Levels
[ -47 -153 -121 -153 -272  -30  248   86    3   28  -47  -41    4  -31
 -115  279  -82  -53  132 -158    4  189   10  253 -205 -114 -337 -142
  101   58 -134  224   78 -180   52    0 -111 -134   99  -28   85   -9
  -42  -66   22]
15
[ -43   61   12 -136 -175  -38   32  249   40 -139   18   41 -154  134
   -2   -8  -74 -153  176  -51  -77    8  -52   29 -108  -62  -51  120
   -7  -71 -223   44   31   34  -13    6 -139 -116  110  -94  -35  -89
 -225  121 -166]
28
[ 113   38   85  -97   92  -60   26  -61 -143  110  -60 -132  112  -26
 -163  -90  368  -19  -50 -139  359  102 -396  113   -7 -240 -175  -50
  276  311 -149  457 -210    8  -16 -113 -486   89   53   35  -91 -312
  332  -14  444]
36
[ -85   98   11   42   22   41   35  -73    4   55   16  -41   77  -23
 -129  -10  193  -98  -40    9   57 -120   20  -51  109  -21  131   37
   95   84  -56   47 -124  108  -59   -8 -115  -41   43 -107  -77  -79
   94    2  125]
35
[-108   16   66  174   38  -66 -106 -127 -198   -9  137   94   94   51
  -42 -127  -26   50  -55 -145  -67  141   -2   26  248   51  -71  -49
  -15  -75  -41   14   15  -33  -81  119 -136  -58   55  132   47  -28
  100  -25 -149]
1
[ -91  167   82  269   49  -76 -195 -124 -192   11  145   25  120   66
  -69 -319   35   54 -121 -121  -87  -28  -40   55  298  137  -59    7
  -85  -19  -14  166  -35   54  -30  -17 -186  -62   68  106    6 -180
   88   21 -109]
8
[ -92  -31  -35    2  -27    0   77   34  -29   76    5    8   10  -23
 -164   29   88  -84   32  -16   39  -10  -19   10  -12  -71   19  -11
   44   90  -92   27  -88   63  -90   48 -106  -50   32   -5  -51   10
   34    0  101]
34
[ -12  161   83  194   75 -206 -255  -83 -301   33  275   -2  122   28
  -17 -401   37   25 -163 -141  -16  -12  -60  113  258  184  -32   -8
 -167  -37    2  268 -109   39  -20    5 -258  -65   11  186   28 -171
  197   48  -52]
7
[ -73  107   92  119   18   22 -136   29  -78  -39  -41   41 -130  178
    7 -214  -67   74   81 -122    9   37 -239  -30  128  -25 -106   39
   27   65 -164   64   59   -1  -29  -46 -177  -28  112   53  -68 -130
 -122   22 -186]
13
[-184   12 -107 -112 -195  -93  -86   34  131 -190   12  -47 -136  -86
  119   31 -175 -132  114   30  193 -321  114  217  -58 -138  -37   27
  -15   -6 -116   -1  155  -34  -80  -83  223   36   46  -89  -17 -177
 -295  -37  225]
34
[ -31  273  129  235  -34  -13  -75 -147  -92   29   78  -61  230   48
 -133 -241  168  -33 -175  -57 -116 -205   30   58  294  203   13   36
  -35    6   58  300 -108  135  106 -109 -235 -145  129  -43   18 -268
  139  123  -56]
12
[-115  -51  -78 -115 -251   10  166   35   31  -94  -11  -24    9  -15
  -42  194  -79  -89  113 -139    1  115  118  213  -94  -84 -262  -80
  114  -25 -177  136  135 -158   -1   39  -32 -118   92  -62   51  -53
 -102  -75  -53]
12
[ -70  -81  -48  -31  -14   73   20 -187   60   79  -33  -70 -117   14
  196  262 -216  113   67   -5  164 -172   97 -138  122   80  279  -99
   11   13  107 -238   14  -42   62    1  197  -31   70 -122   -8  230
  -12  -90  -91]
16
[ -27 -130 -149  -91  -23 -138  -74  -56  -46  176   93 -135 -102   19
  112  155  -49  149   65 -163  210   58 -142   78  -39 -156  -33  -94
  -24  122  -12   85  -41 -111    0 -152 -112  138   97 -139   10  -63
   98 -126  258]
31
[  77  164  189  -38  130   -2   19 -110 -171   62  -97 -121  156  -50
 -209 -216  446  -80 -127 -126  433   50 -383  148   50 -186 -205  -82
  347  352 -211  551 -174  -26  -13  -56 -502   29   28  127  -93 -333
  365  -15  381]
13
[  25    8   82  -49   49  -26   46  -62 -136  112  -84  -83   51  -23
 -151  -60  244   -7  -31 -144  335  108 -329  139  -22 -205 -219 -126
  241  293 -164  380  -90  -79  -17  -43 -369   37   63   97  -40 -193
  243  -44  298]
15
[-116   98   64   94   -3   27    5  -80  -41   85   41   -6   52   33
 -101  -42  137  -64  -56  -43   31  -83    8  -31  138    1   75  -19
   52   63  -56   60  -53   48  -27   26 -143  -66  103  -64  -14  -60
   97   37   11]
16
[-122   44   59  -49 -169   21   20   14   -2 -166   -3   23  -19   65
   19   -8  -43  -83   85 -122   59   29   31  128   49 -101 -171  -13
  113  -42 -207   86  142  -68  -49   66  -86  -56  130  -15   -3 -147
 -107   23  -80]
12
[ -62   31   24  -96 -170  -32   52  185   34  -98    2   47  -98  104
  -40   22  -41 -142  136  -42  -60  -15  -37   38  -74  -82  -50   76
   11  -48 -173   45   26   47  -13   18 -131 -102  126  -82  -11  -92
 -167  124  -94]
26
[-116   40   68  -33 -164   20    7    7  -22 -176    1   32  -11   79
   25  -25  -56  -62   87 -138   41   61   22  122   73  -90 -186  -11
  109  -57 -206   84  145  -66  -51   75  -99  -55  131    5   -2 -147
 -102   22 -115]
11
[-136   88   34   90   53   65  -11 -220  -78  -22   16  -31  126  -36
  -67  -29  152    0  -69 -119  144   71   26   48  199  -50  -70  -68
  204   68 -127   99   14  -81  -92   57 -106   -6   28    0  -35 -101
  149 -154   49]
8
[ -94  -98 -153 -182 -294 -263  -97   64   27  -81  139 -116  -72  -48
  150   89 -160  -37   98 -146  188 -116   17  394 -140 -229 -268  -59
  -88   -8  -87  248  142 -133   -3 -172  -10  113  145 -120   93 -324
 -131  -14  374]
32
[ -31  270  154   40    0   75   31 -175  -22   10   49 -108  201   14
  -78  -66  327 -134 -149  -51   94 -145   59  -25  224   60  119   26
  179   54  -62  243 -125   75   56  -30 -264  -95  113 -174  -35 -217
  242   61   50]
14
[ -25 -101  -63  -62    0   70   50 -164   75  129  -21  -69 -133   42
  209  341 -217  120   85   15  108 -159   90 -227  105  107  384  -73
  -16  -15  157 -299  -53   -7  100   -9  181  -53   77 -191   -3  296
   11  -61 -132]
21
[ -24 -162 -116 -109  -65  -49  217  183  -53  136  -33   42  -85  -79
 -215  161  -65 -124  106   33   16   52  -43   41 -234    1    6  -82
  -25  107  -64   18 -124    1  -31  109  -36 -187  -60  121    3  262
  -22  -13   -1]
25
[-122  -15  -54   13   -1    9    9  -62   57   86  -39  -24  -93  -18
   -4  127  -39  -18   45   33  117 -173  -10  -53   24  -42  155  -33
   24   90    3  -96  -23    9  -18  -40   78  -23   51 -102  -17   61
  -50  -52   83]
23
[-149   40   58   35  -83   38  -28  -77  -10 -106  -33   13   -9   34
    3  -40  -22  -22   41  -93  124  -33   -4   95  116  -99 -120  -41
  117   28 -152   51  121  -50  -70   42  -40   -6  107   17  -20 -131
  -66  -25   -1]
12
[ -26   54   95   44   98  -16   24 -195 -174  -23  -46  -18  194 -114
 -176  -94  226  -38 -107 -112  257  121 -159  166  126  -94 -215 -117
  272  169 -129  318  -60  -97  -66   59 -240  -27  -36  194   -9 -162
  252 -124  201]
1
[ -40  -29   84  210   76  150  -36 -319  -28  -92 -257   23   55    6
   19    3 -218  225   16  -15  131 -121  -97  -40  321  109  -13 -109
  142   71  112  -79   66    1   50  -10  155  -49   27  196  -39   52
  -56 -113 -144]
5
[-114  -21  -37  -92 -205   34  141   33    1 -114   12    7    7   19
  -33  139  -66  -87  108 -139  -24  149  118  141  -35  -53 -202  -50
  115  -58 -197   79  117 -128  -30   92  -58 -128   84  -42   25  -19
  -84  -57 -144]
11
[   7 -226 -155 -169 -203  -49  320  172  -14  138  -96   -5  -46  -62
 -215  324  -88  -75  155  -70  -20  180  -80  168 -312  -84 -232 -143
   54  123  -75  169  -44 -113   61   18 -107 -191   30   39   74  156
  -30  -41   36]
21
[ -48  -67    5   38   31  -91  -12    1 -245   33  155   69   25  -34
  -72 -119  -74  -21  -19  -98   39  147   25   61   70  105  -22 -100
  -64  -22  -75   38  -65  -35 -101  219 -102 -126  -63  270    2  172
  128  -35 -141]
8
[ -65  181   34  293  119 -178 -315  -77 -273   40  250   36   37   79
   -4 -418  -61   96 -120 -133 -131    6  -95   37  287  225  -20   34
 -214  -53    9  148  -64   25  -32  -45 -174  -77   -2  162   17 -123
   64  -13 -193]
5
[-137   36   91  125  -10   53  -84 -182  -62 -149  -76   41   53   26
    1 -106  -48   59   10 -104  135   -5  -51   89  233  -72 -157  -59
  150   23 -110   43  129  -47  -79   50  -23   18   82  117  -29 -149
  -37  -69  -24]
7
[ -24   99   57  232  122  104  -85  -46   43   76 -309   14 -170   84
  -99 -151 -148  134   70  102   58 -308 -359 -132  116  102   81   25
    7  252   69   -3  -49  125   95 -210   49  -96   34  105  -99    6
 -222   10  -97]
19
[  60  -89  -78 -153   21   27   -2 -183   48  160   79 -152 -140  124
  341  398 -159  204   92  -99  132  -15   38 -274  119   73  406  -44
   -3  -55  142 -247 -101  -52  139  -83   27   31  130 -348   -9  222
  133  -86 -123]
25
[ -55  146   76  198  -24    4  -28  -69  -31  114   11   -8   72   82
 -117  -99   56  -11  -74    2 -126 -208  -30  -57  192  144  112   23
  -73   37   86   99  -99  146   93  -92 -137 -137  139  -72   16  -93
   38  129  -84]
18
[ -85  -50  -49   12    8   54   45 -102   68  105  -59  -26  -83    1
   30  200  -95   33   52   50   84 -184   32 -135   69   32  256  -41
    8   53   81 -185  -55   45   24  -17  121  -49   56 -115  -21  165
  -27  -39   -8]
24
[ -91  119  134  144   35   68 -155  -79   -1 -133 -211   20 -109   74
    6 -243 -102   67   58  -10  209 -221 -260   42  168  -54  -98    3
  106  162 -104   80  103   33  -19  -89   -2   11   77  151  -95 -191
 -194   10   -5]
13
[ -53   93    2   -9   73    0    1  -77  -14  153   -2  -89  -23   15
  -64   43  214  -34  -24  -59  175  -30 -168  -47   26 -112   67  -14
  144  186  -90  138 -112  -21   -3 -106 -212   11   71 -164  -41 -105
  145  -64  182]
21
[-128    7   18   63  -25   12   43   -8  -23  105    2   33  -28   42
 -114   33   58  -54   19  -33    9  -33  -44  -37   45  -59   41  -31
   33   74  -67   -7  -29   32  -43   34 -106  -63  101  -48   -4    8
   20   28    6]
19
[-104  112   14   29   42   52   14 -117    2  114   13  -74    2   12
  -48   44  174  -42  -37  -50  131  -62  -37  -58   90  -46   99  -24
  133  128  -84   67  -63  -22  -16  -43 -130  -26   76 -157  -40  -53
  115  -65   77]
17
[-136   -2   34  146   22  102   -5 -257  -51  -23  -50    7   95    3
  -15   38  -29  100  -25  -92   79   16   56  -12  261   15  -14  -96
  134   18  -15  -55   56  -42  -51   70   25  -18   64   37  -19   11
   64 -122  -71]
8
[ -85  150   48  327  165  122 -180 -175  -44  -32 -235   14  -72   82
  -66 -264 -133  218   22  -25   41 -119 -298  -57  265  109  -90    9
   74  186  -21   41   41   17    8 -168   29  -45    1  165 -111  -88
 -178 -143 -173]
8
[   6 -204 -195 -198 -252  -45  352  213   31   92  -93  -15  -37  -73
 -230  357  -99 -118  175  -48  -86  160   -9  186 -350  -54 -232 -102
   40   80  -87  168  -44 -100   72    0  -70 -226   16  -11   70  151
  -91  -43    5]
25
[ -31  -58  -53  -43   -6   86   73 -148   87  113  -17  -66  -65   45
  129  315 -119   76   61   24   49 -149  116 -227  117  100  377  -31
    3  -28  135 -260  -88   46   83  -10  122  -61   86 -226  -18  236
   34  -36 -112]
25
[   3   86  130  143   94 -179 -154  -90 -340   25  239   44  181  -26
  -98 -352  107  -33 -173 -125   58   67  -54  117  233  127  -44  -59
  -73  -18  -27  258 -140   43  -69  144 -294  -79  -23  291   25  -95
  294   60   -4]
5
[-136   64  -10   57   44   75   -7 -212  -40   25    4  -66   62  -21
  -19   43  110   40  -34 -127  163   64   11   22  158  -63  -42  -76
  190   94 -118   65   22 -110  -70    6  -76   14   42  -68  -40  -62
  120 -187   50]
10
[-116   78   -6   61   77   89  -34 -322  -39  -16   29  -87  102  -22
   74   98   85   88  -56 -144  167   77   68  -25  254  -12   24  -75
  222   27  -64   10   25 -138  -40    2  -26   23   35 -116  -29  -47
  164 -236   -3]
6
[ -94    4    1   39   -6  123   52 -206   30   72  -13  -54    5   35
   76  191  -49   72    9  -49   74  -75  120 -135  189   77  207  -74
   79    6   41 -150   -7  -19   31   34   60  -58   93 -140  -19  139
   70  -77 -125]
14
[ -51   13  113  118   28  111  -64 -151   24  -87 -266    7  -84   23
   29  -87 -190  111   61   41  244 -279 -180   -4  178   17   14  -67
   99  156   22  -24   71   49   33  -43  121  -21   57  178  -79  -15
 -153   -1  -20]
13
[-127   40   51  -13 -102  -10  -68   20   72 -176  -96   20  -74  -10
    2  -98  -70 -107   83   50  181 -291  -38  104   53 -131  -17   45
   54   50 -111   10   79   93  -83  -18   70   22   77   35  -72 -189
 -212   74  159]
34

Stage of each row
[-275 -172 -137 -193   32 -391  -22 -272   10   22   76  -95 -218  129
  149 -265  -50  166  -67   14 -153  -42  -15    8   27 -111  -23   84
   24   14 -130    9  395  123  207  -56   83 -114 -139   -5 -113  119
   36  -21  282]
22
[-141   60  -46 -192   40  -88  -35 -156 -145  -75  198  104   -7   29
 -140 -228   11  230  -87  174 -115  -14  -57  104  -19 -103  127  206
  147  127  -92  -31  287  162  131  -60  138  142  -76 -154   31  111
  215   84  183]
21
[ 107 -107  -24  183  107  -12   29   46   99   64   85 -361   62  136
  362  149  116 -164  108 -163  194 -104 -121   17  113 -174 -132 -183
   24 -107  128  189 -208 -140 -127   84 -107 -292   32  121  160   -9
 -242  -70  -26]
7
[-114  -10    4  -96   64 -102 -123 -115  -55    0  259   92  132   34
 -107 -122   13  115   65  -87   73  -33 -144  442   33 -111  121  283
   80   50  111  120  241   81    0  105  -86  160  -57 -257  200  -11
  277  323    7]
7
[-269 -144 -104  -79 -110 -526  -86 -183   58   41  118 -165 -105  221
  122  -93  -78  171 -108 -308  -24 -196  -97   47  114 -114  299   54
  -55   90  112  289   91   80   73  -32 -191 -147 -145  259  108  -29
   34 -222  256]
10
[ 189   96   55  204  169  268   66  108   55  -19   79 -312   87   84
  338   70  176 -169   89  106  252 -138  -82  -58    5 -187 -309 -129
  114 -143    2   92 -151 -149  -88   46   94 -301   94  -23   38   35
 -396   80  -17]
12
[ -92  168   93  108  126  -21 -189 -229 -259 -103 -127  -46   26  173
 -103   28   92   70  183 -102   24 -300 -297  359 -161 -208   82   62
  -13  -96   88  -51  265 -153  106  -80  -90  311   86  -14  266   26
  -14  226   19]
8
[ -75  127  114 -109   61  131 -218  -68  -88 -130  356  163  275    4
 -198 -212   56  144   37  176  114  -95 -137  397  -58 -135  102  372
  159   81   49   28  214   76   20   41   45  247  -39 -272  171   36
  206  336   -2]
12
[ 190   34  -66  105  221  389  225  447   61  370  101 -156  263 -186
 -123  122  132 -157  205   80  303  233 -113  261  188  -90 -160 -178
  214 -113  -18  146 -499 -272  -53  141  -49   95  332 -146  128   16
  306  118 -185]
7
[  75   88   -8  121    6  -28  296  276   56  295 -118 -225  -42 -109
  -12  126  -39  -35 -103  -10  152   -6  -94 -165  111  -35  122 -325
  115    4 -107  326 -416    1   53  -39   -7  -89  186  206   57   18
   91 -274   92]
14
[-265  -74  -48  -31  -33 -559   50 -333 -165   79 -323 -144 -387  148
   28  -13 -138  181 -111 -183 -252 -229 -194  -99  -55  -75  243 -204
 -102   20 -128   78  284  130  263 -199  -37   82  -35  305   76  117
   68 -290  300]
21
[-100   20  241   22  -80 -283 -255 -211   14 -137  163   45  194  -28
  -25  -82 -122   -4  -11  -51   97 -207 -161  318 -157 -152  394  208
   82   79  117  261  297  283    4   47  -71  180 -201 -131  242  -58
   62  250   45]
2
[  48    9   89  226   94   96  -76  188  163  107  -34 -385  260  -34
  195   24   65 -301  240   96  297  -91  -67   97  -91 -293  -39 -203
  171 -219  -25  155 -215 -261   70   26  -20  -50  132   49  -21  -38
 -301   91   16]
1
[ 231  150   25  115  286  370   30  -24  -63  -99   22 -252   -2  132
  191   65  315  -79   81  280   67  -25 -155 -183   15 -117 -357 -239
   90  -87    6 -202 -201 -253  -39 -156  147  -89   76  226  199  132
 -259 -281 -128]
29
[-131   42   35 -167  -80 -256  -39  -58   91  -20  365  127   92  -89
  -60 -258 -101  171 -164    7  114    0    8  243   55  -46  248  358
  179  157   25  332  282  354   21  122   36  -48 -202 -281   59  -53
  262  305  148]
10
[-214  279  -88  -48 -100 -333   41 -135 -246  -27  -44   39 -145  183
 -251  -47  -20  334 -169 -230  -80 -244 -149   54   -5 -109  487  100
   37  159   75  228  128   73  146 -151 -108  156   -7  147  165  -51
  154 -116  314]
10
[-280  221 -120   42   66 -193 -167 -230 -278  -87 -188 -155  -99  337
 -103  -90  124  193  159 -185  -50 -350 -199  213 -128 -299  164   58
   -7 -106   59  -62  275 -332  263 -187 -119  210  103  163   72  -11
 -147   63  282]
8
[-221  -26  126 -100 -119 -413 -110 -102  111   56  100   20   34 -119
  -90 -216 -205  111 -121   -9   77 -115  -77  200  -35  -49  340  157
   99   76  -57  329  241  292  165   11  -20   87 -145  -11   68  -13
  250  116  165]
12
[-123  -28  100 -100  -23 -218 -144 -224  -32 -150  163   -7   27   -7
   42 -206  -69  106  -93  164  -58 -130  -64   54  -93 -125  167  147
  121   86  -89   60  332  264  111  -37  131   39 -178  -60   54   96
   38   79  163]
20
[ 132  -88   73  155    4  -90  -46   46  249  -75  275 -346  175   28
  462   15   51 -205   -5  -40  279  -92   16  -52   69 -191  -23  -37
  146  -37  124  332 -101   87 -161  144   -2 -447 -166    9   87  -74
 -349   59   25]
6
[ 127    4  130  167   72  111  -91  179  262  -18  198 -339  308 -127
  302  -85   69 -266  132  189  372  -35   28   74  -21 -233 -118  -32
  258 -158  -13  228 -110  -62  -19  127   91 -255  -27  -78  -17  -46
 -278  250  -22]
7
[ -45 -125   32 -163   95  -58   24 -138  -70   55  236  153    3  -62
  -62 -105  -56  128  -55   90  -66   63 -134  253   52    0  -13  171
   64  110  -70   40  255  286  -12   87   77  124  -62 -291  148  142
  373  187  -11]
19
[ 129   -2   37  157  202  253  -39  -11   26 -122   40 -385   72  101
  412  -41  193 -191  154  298  122 -133  -35 -150  -87 -270 -393 -160
  149 -194 -131 -128   12 -186   34  -26  228 -269   52    9  -84  135
 -506   55   53]
20
[ -79  255   21  -82    0   53 -111  -41 -173 -125  333  211  259   57
 -269 -141   46  161    5   39   66  -78  -85  373  -94 -204  347  389
  198  154  115  124  216  111  -15   38  -10  272  -46 -384  142  -67
  160  361  122]
0
[-341 -113 -245 -128  116 -214 -213 -340 -144 -131   35 -254 -155  433
  197 -255  154  182  133    8 -195 -230  -70    6  -41 -312 -136   72
  -29  -96  -57 -265  351 -303  259 -181   26  -62  -25  186 -138  144
 -287 -125  345]
21
[-226 -114   38 -175 -120 -327 -217  -79  244  -73  423  -66  169   -8
  124 -367 -106   95 -117   94  136  -80   71  123   32 -140  200  314
  166   96  -11  286  224  234   90   68   42 -183 -256  -56  -72  -24
   15  125  222]
13
[ 243   27  183  268  122  185  181  273   27  306 -128 -159  197 -210
  -41  317  -19 -278  133  -27  252   37 -247  181    4  -68   75 -344
   94  -87   15  271 -423  -26 -107   87 -102  177  240  -37  294    0
  156   11 -220]
1
[ 180  148  -71   95  151  379  212  435   33  256  153 -160  258 -127
 -118   77  154  -80   99  126  293  152  -64  109  168 -116  -62 -131
  250  -45  -11  173 -510 -231  -49   78    2   13  279  -68   90   -3
  176   21  -76]
9
[ 228  233  -12   50  132  163  348  156  -18  118  -43 -131 -132  -96
   -3   86  126   22 -193  218   51  131  -68 -342  111   41  -56 -310
  171   77  -92  109 -337   59   -5 -136  174 -115   77  181  137   79
   60 -382   -2]
28
[ 124   -9 -134    3  106  191  289  298  -10  254  113 -159   65  -75
  -34   82   77    1  -39  133   63  165  -47 -128  199  -63  -22 -233
  178   53 -114  110 -448  -63  -22    5   61  -57  197   56   47  108
  201 -261   33]
19
[ -41  147  111  -95   43   23  -57  -36  -22  -41  274  163  150 -106
 -144 -205  -20  117  -38  134  143  -28  -78  345  -38  -71   81  329
  185   69  -15  162  285  220   31   96   93  123  -65 -373  101    2
  236  438   30]
11
[ 228  -54   -3   84  113  205  265  424  187  362  219 -118  262 -273
  -20  138   19 -185   51   19  323  279  -58  183  232  -19  -16 -146
  223   -1   25  353 -489   20 -162  221  -54  -57  162 -190  166  -29
  340   86 -181]
5
[-162   66  -31  -57   49  -84 -211 -171 -181  -95  187   34  125  210
 -150  -76   90  183   93 -133    4 -179 -207  369   -5 -186  207  231
   28   55  169   21  170  -90   35  -21 -141  237   -9  -30  253   -1
  151  122   70]
8
[-267  -16 -168  -95  -63 -441   13 -111  -53  126   60  -41  -89  161
  -87  -74  -61  192  -46 -322  -33  -83  -96  202   90 -128  358   99
   10   84  108  265  128   32  105  -12 -198   50  -45   38   93  -68
  201  -30  254]
4
[  -1 -182 -212    5   84  -44  256  247  245  327  165 -330  -47   50
  301  -15   46  -67  -14  -77  190  112   35  -98  277  -81 -229 -171
   77  -69  -53  270 -324 -117  -23  106  -29 -435  101   67 -118   21
  -51 -168  113]
13
[ 178  152  -19   32  105  322  353  481   80  360  109  -55  164 -285
 -184   30   27  -46  -44  225  260  226  -28   19  161   -4  -35 -154
  275   15 -165  260 -470  -11    4   78  106   15  270 -147    4   36
  320   14  -40]
14
[-255  171  -61   29  -39 -334 -196 -268 -198 -162  -68 -149  -75  315
  -24  -81   57  204   24 -224  -48 -372 -166  118  -98 -259  325   92
   -5    1  120   82  255 -124  178 -159 -132   93  -48  221  133  -43
 -159  -36  298]
8
[ -73  128   81 -159  -47 -183  -29 -204  -81 -198  240  131   -8  -64
  -48 -251  -63  203 -225  223  -73  -63   -2   -2  -85  -74  229  256
  208  187 -103  110  400  423   83  -27  227   16 -227 -220   31   66
  112  169  212]
21
[-161  219  -13  -19  138   67  -50 -136 -294    1 -120   33  -62  150
 -226  -98   82  189  107   61  -50 -215 -227  251 -132 -170   -1   88
   32  -58  -87 -124  251 -166  219 -136   33  324  180  -74   64  101
   75  166  143]
15
[  26  211  -44  128  -20  -97  327  225  -28  261 -214 -212 -138  -53
  -63  117  -34   42 -138  -63  107  -73  -95 -204   71  -51  198 -314
  109    8 -109  331 -328  -12  115  -97   -7  -70  191  231   35   -9
   45 -271  188]
13
[  39  134  211  -31   50   50  -58 -177 -244 -114  119  216   67  -44
 -210    7  -35  155  -85  115  -51 -149 -257  235 -104  -23  196  159
   65  154   -8   39  228  309  -30  -15   73  324  -32 -199  326  113
  283  165  -42]
17
[-289  -93 -161  -11   42 -468  -34 -326 -101   56 -125 -185 -308  345
  185  -40    1  158   40 -398  -87 -263 -179  160   35 -156   18   13
 -157  -74   81  108  348  -88  136  -50 -180 -106  -35  127   69    9
  -93   -4  251]
9
[  32  353   67 -127  157  460 -119  -34 -425 -206  283  320  290   10
 -496 -126  183  268   50  367  -57  -54 -205  343 -119 -152  149  335
  237  162  -23 -243  146   -1   37  -81  165  563  124 -341  249  142
  351  276  -25]
19
[  41   58   61  103  -45 -126   27   78  219  -44  161 -305   67  -11
  337  -98    4  -93 -104   70  248 -133   56 -167   17 -164   20  -34
  183  -28  -24  337  -46  107    1   43  100 -414 -113   59  -64  -55
 -336   18  175]
11
[  86    6   42  132   24  -19   51  199  145  132  103 -242  197  -96
  100   57   15 -151   49  -18  251    9  -56   71   69 -149  119 -127
  178  -41   46  306 -263  -28  -35   83  -56  -99   44   30  116  -57
   -1   16   -3]
5
[ 180  181  297  289   55   93  -76  -92  -74 -221 -175 -306   56   -6
  263  103   47 -175   12  241  108 -349 -165 -215 -248 -212   -1 -252
  122 -102 -106   44   24   60   40 -121  189  -72   -1  175  131   90
 -470  -39   41]
18
[ 150  101  142  231   97   84  155   90  -20   89 -235 -293  -46  -78
  170  133   12 -155   17  147  121 -154 -144 -169  -87 -125  -87 -350
  104 -126 -171  119 -148  -12   72  -68  129  -79  146  128   52   94
 -213  -84   35]
17
